[[-50.3  46.9  46.3  31.1  31.9  39.1  12.0 -32.7  41.9  36.0  45.7  30.7]
 [-26.6  67.8  47.7 -28.8  77.5 -38.3  64.7  40.7 -26.1  75.7  62.7 -42.5]
 [ 47.3 -43.9 -51.6 -33.4 -42.1 -28.5  -4.3  31.4 -24.6 -35.0 -41.9 -36.9]
 [ 27.6   8.2 -24.9 -60.1  10.3 -61.7  33.6  48.3 -44.9   8.0  25.9 -53.4]
 [ 52.3 -43.9 -45.8 -44.1 -21.4 -36.6   1.1  36.5 -38.3 -25.1 -31.2 -33.3]]
|
[[-50.3  46.9  46.3  31.1  31.9  39.1  12.0 -32.7  41.9  36.0  45.7  30.7]
 [ 47.3 -43.9 -51.6 -33.4 -42.1 -28.5  -4.3  31.4 -24.6 -35.0 -41.9 -36.9]
 [ 52.3 -43.9 -45.8 -44.1 -21.4 -36.6   1.1  36.5 -38.3 -25.1 -31.2 -33.3]]

[[ 62.3  57.0]
 [-63.9 -70.4]
 [-54.8 -59.0]
 [ 11.8  36.0]]
|
[[ 62.3  57.0]
 [-54.8 -59.0]]

[[ 35.9 -37.9  35.5  21.5 -34.3  -2.6   8.2]
 [-10.8 -13.6 -42.8 -56.9  22.4  19.7 -27.6]
 [ 68.5  21.7 -23.0 -38.4  40.2  25.3  13.3]
 [-47.2  34.0  -4.1 -25.8  26.7 -61.6 -28.0]]
|
[[ 35.9 -37.9  35.5  21.5 -34.3  -2.6   8.2]
 [ 68.5  21.7 -23.0 -38.4  40.2  25.3  13.3]]

[[ -6.7 -50.9  35.3]
 [-36.6   4.7 -47.5]
 [ -7.7 -19.5  10.4]
 [-59.4 -25.9 -55.5]]
|
[[ -6.7 -50.9  35.3]
 [ -7.7 -19.5  10.4]]

[[ 48.0   2.1  43.7  51.0  38.8  58.3  26.4]
 [-45.4  68.3  53.4  38.3  58.3  25.0 -47.8]
 [ -4.2  48.2  62.7  55.7  63.0  51.7 -15.6]
 [  8.8  42.4  64.5  60.3  63.4  58.6  -8.6]
 [ -7.7  56.4  65.8  57.6  67.1  52.2 -25.9]
 [ 42.5   6.9  46.3  52.0  41.9  58.5  23.3]
 [ 64.1 -70.5 -34.7 -15.8 -42.8  -0.5  65.6]
 [-38.4  -8.7 -44.8 -49.7 -41.3 -55.1 -21.0]
 [  9.5 -52.3 -62.9 -54.6 -63.7 -49.2  21.6]
 [-39.4 -20.2 -58.0 -62.0 -54.7 -65.8 -11.8]
 [-64.5  23.6 -26.7 -39.3 -19.2 -51.5 -48.7]]
|
[[ 48.0   2.1  43.7  51.0  38.8  58.3  26.4]
 [ -4.2  48.2  62.7  55.7  63.0  51.7 -15.6]
 [ -7.7  56.4  65.8  57.6  67.1  52.2 -25.9]
 [ 64.1 -70.5 -34.7 -15.8 -42.8  -0.5  65.6]
 [  9.5 -52.3 -62.9 -54.6 -63.7 -49.2  21.6]
 [-64.5  23.6 -26.7 -39.3 -19.2 -51.5 -48.7]]

[[  2.2  -7.7 -27.7   6.9 -10.8  57.0  26.4]
 [ 10.2  12.3   9.6  -2.1   4.5   8.7 -14.8]
 [ -3.1   2.1 -12.3   3.7   6.3  32.9  23.0]
 [ 21.6  10.1 -22.3  -1.7 -41.4  37.3 -27.4]
 [  5.2   6.5 -29.6   3.0   8.1  28.5  23.0]]
|
[[  2.2  -7.7 -27.7   6.9 -10.8  57.0  26.4]
 [ -3.1   2.1 -12.3   3.7   6.3  32.9  23.0]
 [  5.2   6.5 -29.6   3.0   8.1  28.5  23.0]]

[[  3.4   2.4  -9.5  13.2   9.6  20.3]
 [-16.4  -7.8  -2.9 -25.1 -20.7 -26.3]
 [-19.4   6.0  49.3  -7.4  11.0  34.9]
 [-24.7 -15.7  -6.0  -3.3  13.7 -32.6]
 [ 13.3  36.3  11.9  -8.2 -18.2 -53.3]
 [  6.2 -28.3 -35.6   9.6  10.4  -8.0]
 [ 18.0 -51.9 -60.0   6.5  -1.8 -31.8]
 [ 29.0 -33.1 -16.4  -5.0 -14.5 -15.2]
 [-15.4  22.1 -36.4  21.4  23.1 -19.9]
 [ 20.1  21.5   1.4  -1.0 -12.9 -23.5]]
|
[[  3.4   2.4  -9.5  13.2   9.6  20.3]
 [-19.4   6.0  49.3  -7.4  11.0  34.9]
 [ 13.3  36.3  11.9  -8.2 -18.2 -53.3]
 [ 18.0 -51.9 -60.0   6.5  -1.8 -31.8]
 [-15.4  22.1 -36.4  21.4  23.1 -19.9]]
---
[[  3.7   5.4  18.9  37.7]
 [ 17.9  -9.2  31.3  57.2]
 [ 18.3  -9.4  31.8  57.1]
 [  6.5   1.9  20.8  44.7]
 [ 20.3 -11.0  34.4  55.9]
 [ 15.1  -6.8  28.5  56.6]]
|
[[ 37.7  57.2  57.1  44.7  55.9  56.6]
 [ 18.9  31.3  31.8  20.8  34.4  28.5]
 [  5.4  -9.2  -9.4   1.9 -11.0  -6.8]
 [  3.7  17.9  18.3   6.5  20.3  15.1]]

[[-44.0  62.7]
 [-14.6  32.0]]
|
[[ 62.7  32.0]
 [-44.0 -14.6]]

[[40.6 59.6  4.8]
 [13.2 32.8 16.3]
 [41.0 33.7 -1.9]
 [50.3 25.8  4.8]]
|
[[ 4.8 16.3 -1.9  4.8]
 [59.6 32.8 33.7 25.8]
 [40.6 13.2 41.0 50.3]]

[[ -5.7   6.8 -38.7  20.7  -9.3  10.5 -36.4  -7.8  -2.1  37.5  38.1 -26.0
  -31.4]
 [ 24.4   3.6  36.9  -1.9  16.4   9.5   1.3  -1.2   9.7 -22.7   6.0  -9.5
   27.5]
 [ -5.7 -13.9 -25.8  52.1  -5.5  19.8  10.7 -14.0 -13.6  29.7  57.0  16.4
   -3.5]
 [-22.7  19.7  -1.0  21.8   6.0  24.8   6.1 -45.6  -1.8  25.7  71.0  11.4
  -28.9]]
|
[[-31.4  27.5  -3.5 -28.9]
 [-26.0  -9.5  16.4  11.4]
 [ 38.1   6.0  57.0  71.0]
 [ 37.5 -22.7  29.7  25.7]
 [ -2.1   9.7 -13.6  -1.8]
 [ -7.8  -1.2 -14.0 -45.6]
 [-36.4   1.3  10.7   6.1]
 [ 10.5   9.5  19.8  24.8]
 [ -9.3  16.4  -5.5   6.0]
 [ 20.7  -1.9  52.1  21.8]
 [-38.7  36.9 -25.8  -1.0]
 [  6.8   3.6 -13.9  19.7]
 [ -5.7  24.4  -5.7 -22.7]]

[[27.8 75.6 13.1 27.8  0.1]
 [ 1.8  3.7 64.3  1.8 44.5]
 [32.7  1.6  9.7 32.7 70.4]
 [ 5.1 66.0 41.4  5.1 -0.1]
 [31.0 72.9  9.9 31.0 -0.1]]
|
[[ 0.1 44.5 70.4 -0.1 -0.1]
 [27.8  1.8 32.7  5.1 31.0]
 [13.1 64.3  9.7 41.4  9.9]
 [75.6  3.7  1.6 66.0 72.9]
 [27.8  1.8 32.7  5.1 31.0]]

[[-43.5  12.9 -16.7  -8.8  45.5 -47.6  45.8 -59.3 -35.8  41.8 -44.3 -71.1]
 [-39.4 -20.8   7.8  18.8  53.6  -2.1  50.2 -37.2 -45.5  56.3  -7.6  -9.1]
 [-46.3 -35.6  17.5  31.7  43.6   2.0  47.0 -35.8 -46.4  42.5   2.8  10.0]
 [-46.2 -19.7  -0.5  20.7  53.0 -24.8  55.8 -47.0 -47.7  41.4  -7.6 -17.6]]
|
[[-71.1  -9.1  10.0 -17.6]
 [-44.3  -7.6   2.8  -7.6]
 [ 41.8  56.3  42.5  41.4]
 [-35.8 -45.5 -46.4 -47.7]
 [-59.3 -37.2 -35.8 -47.0]
 [ 45.8  50.2  47.0  55.8]
 [-47.6  -2.1   2.0 -24.8]
 [ 45.5  53.6  43.6  53.0]
 [ -8.8  18.8  31.7  20.7]
 [-16.7   7.8  17.5  -0.5]
 [ 12.9 -20.8 -35.6 -19.7]
 [-43.5 -39.4 -46.3 -46.2]]

[[-44.8  -2.9  37.2   3.3  -2.0  44.0 -55.8]
 [ 28.3  53.0  44.5  60.9 -51.2 -37.4  16.7]]
|
[[-55.8  16.7]
 [ 44.0 -37.4]
 [ -2.0 -51.2]
 [  3.3  60.9]
 [ 37.2  44.5]
 [ -2.9  53.0]
 [-44.8  28.3]]
